Below are the code and all the weights of a small trained network. Each question names an input and a target symbol and asks about switching units off, where a switched-off unit gives its printed mean instead of its output.

import numpy as np


def w(rows, s, z=0):
    codes = np.array(rows[::2]) - 128.0
    scale = np.full(codes.shape[1], s)
    scale[-1] = z or s
    return codes * scale


def f(y):
    return y / 2 * (1 + np.tanh(0.7978845608 * (y + 0.044715 * y**3)))


def softmax(a):
    e = np.exp(a - a.max(-1, keepdims=True))
    return e / e.sum(-1, keepdims=True)


def log_softmax(a):
    a = a - a.max(-1, keepdims=True)
    return a - np.log(np.exp(a).sum(-1, keepdims=True))


def net(x, mask):
    ids = ['ΘΞΠγεμσ'.index(c) for c in x.split()]
    T = len(ids)
    res = E[ids] + P[:T]
    u = 0
    for l in range(2):
        q, k, v = (res @ M[l].T for M in (Q, K, V))
        z = softmax(np.where(np.tri(T) > 0, q @ k.T / 4**0.5, -1e9)) @ v
        res = res + np.where(mask[u], z, O[l][:, -1]) @ O[l][:, :-1]
        u += 1
        y = f(res @ A[l][:, :-1].T + A[l][:, -1])
        res = res + np.where(mask[u : u + 8], y, B[l][:, -1]) @ B[l][:, :-1]
        u += 8
    return log_softmax(res[-1] @ U[:, :-1].T + U[:, -1])


Q, K, V, O, A, B = {}, {}, {}, {}, {}, {}
E = w([
[139,14,2,158],'Θ',
[173,29,168,249],'Ξ',
[50,111,59,36],'Π',
[178,14,90,208],'γ',
[121,108,236,242],'ε',
[13,186,101,54],'μ',
[56,167,171,246],'σ',
],0.0079)
P = w([
[55,101,97,172],'0',
[58,27,148,50],'1',
[29,153,165,175],'2',
[119,133,41,226],'3',
[91,74,176,42],'4',
[63,206,150,209],'5',
[134,214,128,117],'6',
[156,49,115,79],'7',
[104,245,127,186],'8',
[194,254,74,169],'9',
[86,54,121,95],'10',
],0.0065)
Q[0] = w([
[248,150,150,86],'0.h0',
[103,130,181,166],'0.h0',
[191,190,137,96],'0.h0',
[142,176,98,98],'0.h0',
],0.014)
K[0] = w([
[35,2,127,209],'0.h0',
[147,189,234,122],'0.h0',
[5,123,111,209],'0.h0',
[58,143,57,162],'0.h0',
],0.0076)
V[0] = w([
[51,11,185,116],'0.h0',
[127,228,211,97],'0.h0',
[92,232,103,128],'0.h0',
[253,128,112,113],'0.h0',
],0.0048)
O[0] = w([
[30,153,123,149,246],'0.h0',
[201,163,48,195,4],'0.h0',
[164,86,65,176,86],'0.h0',
[202,170,224,2,35],'0.h0',
],0.006,0.0031)
A[0] = w([
[105,151,125,147,73],'0.n0',
[167,150,146,112,111],'0.n1',
[181,194,110,4,84],'0.n2',
[155,120,162,60,74],'0.n3',
[80,122,121,191,253],'0.n4',
[77,148,139,96,165],'0.n5',
[88,125,118,117,217],'0.n6',
[142,198,109,135,145],'0.n7',
],0.014,0.003)
B[0] = w([
[147,178,158,69,138],'0.n0',
[72,254,91,204,113],'0.n1',
[206,110,155,80,127],'0.n2',
[109,224,75,158,119],'0.n3',
[139,142,227,13,255],'0.n4',
[175,101,128,130,164],'0.n5',
[195,120,128,15,190],'0.n6',
[233,149,132,61,128],'0.n7',
],0.0096,0.0099)
Q[1] = w([
[49,250,89,182],'1.h0',
[139,203,76,191],'1.h0',
[167,192,65,181],'1.h0',
[105,104,143,54],'1.h0',
],0.016)
K[1] = w([
[2,118,197,44],'1.h0',
[79,50,162,89],'1.h0',
[119,20,166,111],'1.h0',
[163,179,164,157],'1.h0',
],0.011)
V[1] = w([
[134,3,5,140],'1.h0',
[175,31,40,117],'1.h0',
[215,53,194,205],'1.h0',
[60,95,193,198],'1.h0',
],0.012)
O[1] = w([
[44,1,209,34,7],'1.h0',
[95,49,228,41,78],'1.h0',
[252,12,113,150,91],'1.h0',
[196,22,36,115,85],'1.h0',
],0.0098,0.013)
A[1] = w([
[234,183,130,103,6],'1.n0',
[44,97,154,79,8],'1.n1',
[172,94,12,64,109],'1.n2',
[35,161,71,48,127],'1.n3',
[255,81,179,76,173],'1.n4',
[152,71,174,127,65],'1.n5',
[101,190,86,218,81],'1.n6',
[190,145,200,7,132],'1.n7',
],0.0089,0.0017)
B[1] = w([
[85,74,181,207,228],'1.n0',
[79,66,150,198,188],'1.n1',
[170,218,163,158,164],'1.n2',
[164,162,179,174,192],'1.n3',
[103,162,198,2,154],'1.n4',
[140,59,56,131,141],'1.n5',
[123,91,89,25,250],'1.n6',
[139,38,37,130,199],'1.n7',
],0.012,0.023)
U = w([
[132,95,148,132,55],'Θ',
[225,129,253,145,56],'Ξ',
[88,161,197,214,81],'Π',
[182,128,176,61,243],'γ',
[179,137,133,198,214],'ε',
[80,195,166,112,232],'μ',
[81,164,77,113,2],'σ',
],0.0061,0.0015)

Each question gives the input, a string of symbols that net reads in full, and the target symbol t.
The units are the heads (4 rows each of Q, K, V and O) and the neurons (one row each of A and B). Each row of codes is followed by its name. A weight is (code - 128) times the scale printed after its matrix; where a second scale follows, it is the last column's (O, A, B and U).
mask holds one flag per unit, layer by layer, with each layer's heads first. A switched-off unit (its flag False) gives its mean, the last column of its rows in O or B, instead of its output. The means were averaged over made-up inputs and are rounded, as every weight is.
A unit's drop is (log p(t) with every unit on - log p(t) with that unit switched off) / (log p(t) with every unit on - log p(t) with every unit switched off).
The circuit of an input: a set's keep is (log p(t) with only the set's units on - log p(t) with every unit switched off) / (log p(t) with every unit on - log p(t) with every unit switched off). Starting from the 12 units with the biggest drops (on a tie, the unit counted first), units are removed one at a time, each time the one whose removal leaves the highest keep (on an exact tie, the one counted first), for as long as the keep stays at least 0.8.
circuit, biggest first: the units of the circuit, biggest drop first
unit that matters most: the unit with the biggest drop
top k neurons: the k neurons with the biggest drops, biggest first
k most important neurons of layer l: the k neurons of layer l with the biggest drops, biggest first
input σ μ γ Ξ σ Π Ξ μ, target Ξ: circuit, biggest first : (1.h0; 1.n2; 1.n6)
input Θ μ Π ε μ ε Π Ξ, target Π: top 2 neurons : (0.n4; 1.n6)
input Θ Θ γ Θ Θ Θ ε ε Θ Θ σ, target Θ: unit that matters most : 1.h0
input γ Π Ξ μ Ξ Π Θ Θ Θ Θ ε, target Θ: top 2 neurons : (0.n4; 1.n7)
input Θ ε Π Ξ, target Ξ: circuit, biggest first : (1.h0; 1.n6)
input Ξ Θ Θ γ ε, target γ: circuit, biggest first : (1.h0; 1.n4)
input Θ Θ ε Θ Θ ε, target ε: circuit, biggest first : (1.h0; 0.h0)
input σ Θ ε Ξ γ, target Ξ: circuit, biggest first : (1.h0; 1.n6; 1.n4; 0.n4)
input Π Θ Θ Π Θ, target Π: top 3 neurons : (1.n6; 1.n1; 1.n3)
input Π μ Π Θ σ, target Θ: circuit, biggest first : (1.h0; 1.n7)
input Π Θ ε Ξ Θ Θ Θ Θ Ξ γ μ, target γ: circuit, biggest first : (1.h0; 1.n4; 0.n6)
input σ Ξ Π Ξ μ γ Ξ Ξ Θ Π γ, target Π: circuit, biggest first : (1.h0; 0.n4; 1.n6)
input Θ Π Θ Π ε, target Π: circuit, biggest first : (1.h0; 1.n6)
input Θ ε σ Π Ξ ε, target ε: 4 most important neurons of layer 0 : (0.n6; 0.n4; 0.n3; 0.n7)
input σ Π Θ Π Π Θ γ, target γ: top 3 neurons : (0.n4; 1.n0; 1.n4)
input Π Π μ, target μ: most important neuron of layer 0 : (0.n6)
input Π Θ γ Θ Ξ σ Θ μ, target Θ: circuit, biggest first : (0.n4; 1.h0; 1.n7)
input Θ Θ γ Ξ ε Ξ Π ε Ξ Θ Π, target Θ: circuit, biggest first : (1.h0; 1.n7; 1.n1)
input ε Θ Θ γ Ξ Ξ μ ε Θ Θ Ξ, target Θ: circuit, biggest first : (1.h0; 1.n7; 1.n1)
input Π ε Π Ξ γ, target Ξ: circuit, biggest first : (1.h0; 0.n4; 1.n6; 1.n4)
input Θ Θ μ γ Θ Θ Ξ Θ Θ, target Ξ: circuit, biggest first : (1.h0; 1.n6)
input Ξ Π Ξ Θ Θ μ σ Π, target σ: top 4 neurons : (1.n6; 0.n4; 1.n3; 0.n0)
input Θ Θ μ Π, target Π: top 2 neurons : (0.n4; 1.n6)
input Π Ξ μ Θ Θ σ Π Θ, target Π: top 2 neurons : (0.n4; 1.n6)
input ε σ Θ Θ Θ Θ γ Ξ, target γ: 4 most important neurons of layer 1 : (1.n4; 1.n0; 1.n1; 1.n3)
input Θ Ξ Θ Π γ σ μ Ξ, target μ: unit that matters most : 0.n4
input Θ Π Θ μ σ Θ ε Ξ Π Π, target Π: top neuron : (1.n6)
input ε Ξ Ξ μ Θ Θ σ Θ γ Θ μ, target Θ: top 3 neurons : (0.n4; 1.n7; 1.n1)
